Below are the code and all the weights of a small trained network. Each question names an input and a target symbol and asks about switching units off, where a switched-off unit gives its printed mean instead of its output.

import numpy as np


def w(rows, s, z=0):
    codes = np.array(rows[::2]) - 128.0
    scale = np.full(codes.shape[1], s)
    scale[-1] = z or s
    return codes * scale


def f(y):
    return np.maximum(y, 0)


def softmax(a):
    e = np.exp(a - a.max(-1, keepdims=True))
    return e / e.sum(-1, keepdims=True)


def log_softmax(a):
    a = a - a.max(-1, keepdims=True)
    return a - np.log(np.exp(a).sum(-1, keepdims=True))


def net(x, mask):
    ids = ['ΔΨΩεθλμφ'.index(c) for c in x.split()]
    T = len(ids)
    res = E[ids] + P[:T]
    u = 0
    for l in range(3):
        q, k, v = (res @ M[l].T for M in (Q, K, V))
        z = softmax(np.where(np.tri(T) > 0, q @ k.T / 3**0.5, -1e9)) @ v
        res = res + np.where(mask[u], z, O[l][:, -1]) @ O[l][:, :-1]
        u += 1
        y = f(res @ A[l][:, :-1].T + A[l][:, -1])
        res = res + np.where(mask[u : u + 4], y, B[l][:, -1]) @ B[l][:, :-1]
        u += 4
    return log_softmax(res[-1] @ U[:, :-1].T + U[:, -1])


Q, K, V, O, A, B = {}, {}, {}, {}, {}, {}
E = w([
[139,136,94,100,201,149,118,68,108,194,89],'Δ',
[145,179,142,111,76,157,194,85,105,109,150],'Ψ',
[180,178,199,152,152,102,116,160,138,136,66],'Ω',
[133,84,159,119,247,186,220,131,187,95,135],'ε',
[78,113,195,100,125,86,110,84,117,130,138],'θ',
[161,141,103,131,160,57,151,127,111,114,180],'λ',
[140,152,131,89,102,143,67,142,214,138,176],'μ',
[61,114,88,157,90,120,160,149,166,69,82],'φ',
],0.015)
P = w([
[212,9,149,221,96,172,130,71,195,205,167],'0',
[183,55,153,197,149,146,125,53,196,142,152],'1',
[161,90,143,159,174,144,137,67,184,107,139],'2',
[133,117,147,124,177,135,155,97,172,101,137],'3',
[113,141,145,89,176,124,150,128,157,97,131],'4',
[86,174,147,67,186,116,149,161,139,100,118],'5',
[67,208,138,32,192,98,153,183,123,82,109],'6',
[50,239,134,1,186,90,170,207,105,90,99],'7',
],0.0073)
Q[0] = w([
[96,86,118,128,154,176,179,191,122,113,143],'0.h1',
[152,152,90,170,25,117,38,156,10,207,140],'0.h1',
[108,130,83,172,54,114,100,153,99,123,100],'0.h1',
],0.012)
K[0] = w([
[131,189,161,33,169,156,156,226,92,187,109],'0.h1',
[185,22,154,254,120,177,139,60,159,173,131],'0.h1',
[202,52,181,197,133,142,127,121,178,138,215],'0.h1',
],0.0074)
V[0] = w([
[96,53,57,60,208,226,213,101,170,99,132],'0.h1',
[63,128,155,178,8,173,178,173,153,23,97],'0.h1',
[162,244,148,67,89,223,210,3,43,167,113],'0.h1',
],0.0053)
O[0] = w([
[113,186,83,162,154,186,76,182,68,182,128,252],'0.h1',
[136,205,131,107,146,101,164,2,151,177,106,129],'0.h1',
[131,134,188,192,89,202,100,57,86,64,159,98],'0.h1',
],0.0087,0.0045)
A[0] = w([
[153,193,131,44,194,77,143,32,153,174,109,1],'0.n1',
[99,43,165,142,159,158,80,6,97,159,126,60],'0.n2',
[66,7,177,40,101,49,136,68,188,39,128,90],'0.n3',
[206,136,4,172,184,73,98,149,47,175,203,209],'0.n4',
],0.0044,0.0014)
B[0] = w([
[172,176,177,88,145,92,101,119,152,143,67,235],'0.n1',
[17,133,202,146,176,208,114,60,96,175,113,178],'0.n2',
[3,99,174,120,85,79,101,130,110,152,187,197],'0.n3',
[122,144,68,107,114,45,178,71,44,153,158,254],'0.n4',
],0.0063,0.0027)
Q[1] = w([
[131,148,135,160,46,82,203,114,179,59,146],'1.h1',
[135,92,106,121,153,68,107,152,175,155,111],'1.h1',
[87,124,135,95,255,177,209,162,186,64,132],'1.h1',
],0.0099)
K[1] = w([
[171,154,150,80,144,113,156,66,170,199,165],'1.h1',
[141,117,59,118,100,65,113,176,163,164,95],'1.h1',
[88,255,153,64,117,96,103,201,80,76,144],'1.h1',
],0.0096)
V[1] = w([
[68,127,119,33,62,200,29,98,192,161,181],'1.h1',
[232,192,41,39,91,136,161,149,151,116,224],'1.h1',
[190,106,166,159,182,233,109,207,253,99,57],'1.h1',
],0.0046)
O[1] = w([
[159,98,32,119,194,139,200,86,129,64,75,4],'1.h1',
[88,196,141,110,82,253,238,124,149,96,139,118],'1.h1',
[146,46,140,84,34,132,127,66,18,129,86,109],'1.h1',
],0.0068,0.0017)
A[1] = w([
[165,145,103,103,105,143,50,124,172,174,155,114],'1.n1',
[89,166,72,156,69,137,110,142,160,69,124,247],'1.n2',
[153,172,123,83,99,75,93,85,79,162,130,136],'1.n3',
[92,132,134,164,3,75,103,165,138,63,155,248],'1.n4',
],0.0075,0.0017)
B[1] = w([
[125,170,66,137,89,220,21,150,150,135,160,182],'1.n1',
[92,152,173,228,126,112,131,108,143,254,139,251],'1.n2',
[127,165,54,53,138,131,99,120,91,67,221,234],'1.n3',
[209,160,123,205,192,132,159,152,143,194,33,220],'1.n4',
],0.0064,0.0026)
Q[2] = w([
[169,103,212,65,95,159,5,120,31,69,254],'2.h1',
[124,133,122,81,112,196,92,180,226,141,153],'2.h1',
[192,127,94,117,156,80,212,173,124,78,216],'2.h1',
],0.0074)
K[2] = w([
[175,2,121,231,103,156,121,157,118,69,147],'2.h1',
[84,120,87,99,90,140,233,123,77,70,70],'2.h1',
[56,157,224,154,93,145,119,245,149,136,142],'2.h1',
],0.0085)
V[2] = w([
[141,135,178,95,201,185,111,158,211,129,114],'2.h1',
[121,159,140,158,77,175,1,163,149,164,112],'2.h1',
[165,142,140,35,137,136,95,105,107,141,177],'2.h1',
],0.0071)
O[2] = w([
[122,128,172,191,36,141,3,174,146,129,79,252],'2.h1',
[135,130,126,21,173,205,82,103,190,107,100,103],'2.h1',
[182,73,205,133,150,179,96,194,115,152,202,94],'2.h1',
],0.0076,0.0047)
A[2] = w([
[144,55,173,137,116,236,193,224,125,83,133,4],'2.n1',
[101,186,89,184,2,121,165,102,106,209,138,66],'2.n2',
[230,75,95,16,78,112,126,137,34,27,217,85],'2.n3',
[116,196,150,178,85,18,85,138,165,215,109,50],'2.n4',
],0.0053,0.0036)
B[2] = w([
[87,145,2,98,74,122,120,62,103,106,63,167],'2.n1',
[150,89,75,120,179,118,170,125,95,9,184,197],'2.n2',
[234,114,152,140,81,93,143,237,174,4,196,143],'2.n3',
[175,57,130,50,96,141,155,100,61,3,90,255],'2.n4',
],0.006,0.0062)
U = w([
[135,82,113,130,59,128,100,132,65,38,127,1],'Δ',
[129,180,170,183,126,184,157,48,119,89,166,107],'Ψ',
[22,63,200,72,102,84,147,107,136,170,181,187],'Ω',
[101,149,74,186,160,158,92,151,41,244,111,179],'ε',
[180,111,119,157,212,92,189,192,171,93,215,104],'θ',
[98,155,95,140,44,167,47,158,253,151,162,176],'λ',
[108,123,51,82,136,116,184,71,148,101,39,104],'μ',
[239,151,199,125,118,108,124,136,146,170,42,164],'φ',
],0.0061,0.0039)

Each question gives the input, a string of symbols that net reads in full, and the target symbol t.
The units are the heads (3 rows each of Q, K, V and O) and the neurons (one row each of A and B). Each row of codes is followed by its name. A weight is (code - 128) times the scale printed after its matrix; where a second scale follows, it is the last column's (O, A, B and U).
mask holds one flag per unit, layer by layer, with each layer's heads first. A switched-off unit (its flag False) gives its mean, the last column of its rows in O or B, instead of its output. The means were averaged over made-up inputs and are rounded, as every weight is.
A unit's drop is (log p(t) with every unit on - log p(t) with that unit switched off) / (log p(t) with every unit on - log p(t) with every unit switched off).
The circuit of an input: a set's keep is (log p(t) with only the set's units on - log p(t) with every unit switched off) / (log p(t) with every unit on - log p(t) with every unit switched off). Starting from the 12 units with the biggest drops (on a tie, the unit counted first), units are removed one at a time, each time the one whose removal leaves the highest keep (on an exact tie, the one counted first), for as long as the keep stays at least 0.8.
units of the circuit, in order: the units of the circuit, biggest drop first
most important unit: the unit with the biggest drop
k most important neurons: the k neurons with the biggest drops, biggest first
top k neurons in layer l: the k neurons of layer l with the biggest drops, biggest first
input θ λ θ Δ Ψ φ λ φ, target θ: 3 most important neurons => [0.n4 2.n2 1.n2]
input λ μ θ μ φ λ, target λ: units of the circuit, in order => [2.h1 1.n1 2.n4]
input μ ε Ω ε Ω ε, target Ω: most important unit => 0.h1
input Δ ε φ Ω Ω ε Δ, target Δ: units of the circuit, in order => [1.h1 0.h1 0.n4 1.n3]
input θ ε ε θ, target Δ: 3 most important neurons => [2.n4 0.n3 0.n2]
input Ψ λ Δ θ ε φ μ φ, target λ: units of the circuit, in order => [2.h1 0.h1 1.n1 0.n1]
input θ λ ε φ ε, target φ: units of the circuit, in order => [0.h1 0.n1 2.h1]
input μ ε λ φ Δ λ, target μ: units of the circuit, in order => [1.h1 2.h1 0.n4 1.n2]
input λ φ Ω ε, target Ω: units of the circuit, in order => [0.h1 0.n3 1.h1]
input Ω Δ λ ε Ω Δ λ, target Δ: 2 most important neurons => [0.n4 2.n4]
input Ψ φ Ω φ θ Ψ λ, target θ: units of the circuit, in order => [0.h1 2.n3 2.h1 1.n3]
input ε φ φ Δ μ μ λ Ψ, target Ψ: units of the circuit, in order => [0.h1 1.h1]
input μ λ Δ μ ε, target μ: units of the circuit, in order => [1.h1 2.n1]
input ε μ ε μ λ, target θ: most important unit => 1.h1
input μ μ Ψ ε μ λ μ, target θ: 2 most important neurons => [0.n4 1.n2]
input Δ Δ μ μ ε μ, target Δ: units of the circuit, in order => [2.h1 1.h1 2.n4 1.n1]
input λ ε φ, target μ: units of the circuit, in order => [0.h1 2.h1]
input μ Δ φ μ μ, target μ: units of the circuit, in order => [1.h1 2.h1]
input Δ ε ε λ ε, target λ: units of the circuit, in order => [1.h1 2.h1 0.n4]
input φ ε φ φ ε ε λ φ, target Δ: units of the circuit, in order => [0.h1 2.n4 2.h1 0.n1]
input Ψ ε Ψ ε φ Ψ, target Δ: 3 most important neurons => [1.n3 0.n2 2.n3]
input ε θ ε φ θ, target Δ: top 2 neurons in layer 0 => [0.n4 0.n3]
input ε θ λ φ φ μ ε φ, target λ: 2 most important neurons => [1.n1 0.n1]
input μ ε ε μ, target Δ: top 2 neurons in layer 2 => [2.n2 2.n4]
input Δ ε φ μ φ λ ε, target λ: top 2 neurons in layer 1 => [1.n2 1.n4]
input Δ Δ ε Ψ φ μ φ ε, target φ: top neuron in layer 0 => [0.n1]
input λ μ ε Ω ε ε Δ λ, target λ: top 3 neurons in layer 1 => [1.n1 1.n2 1.n3]
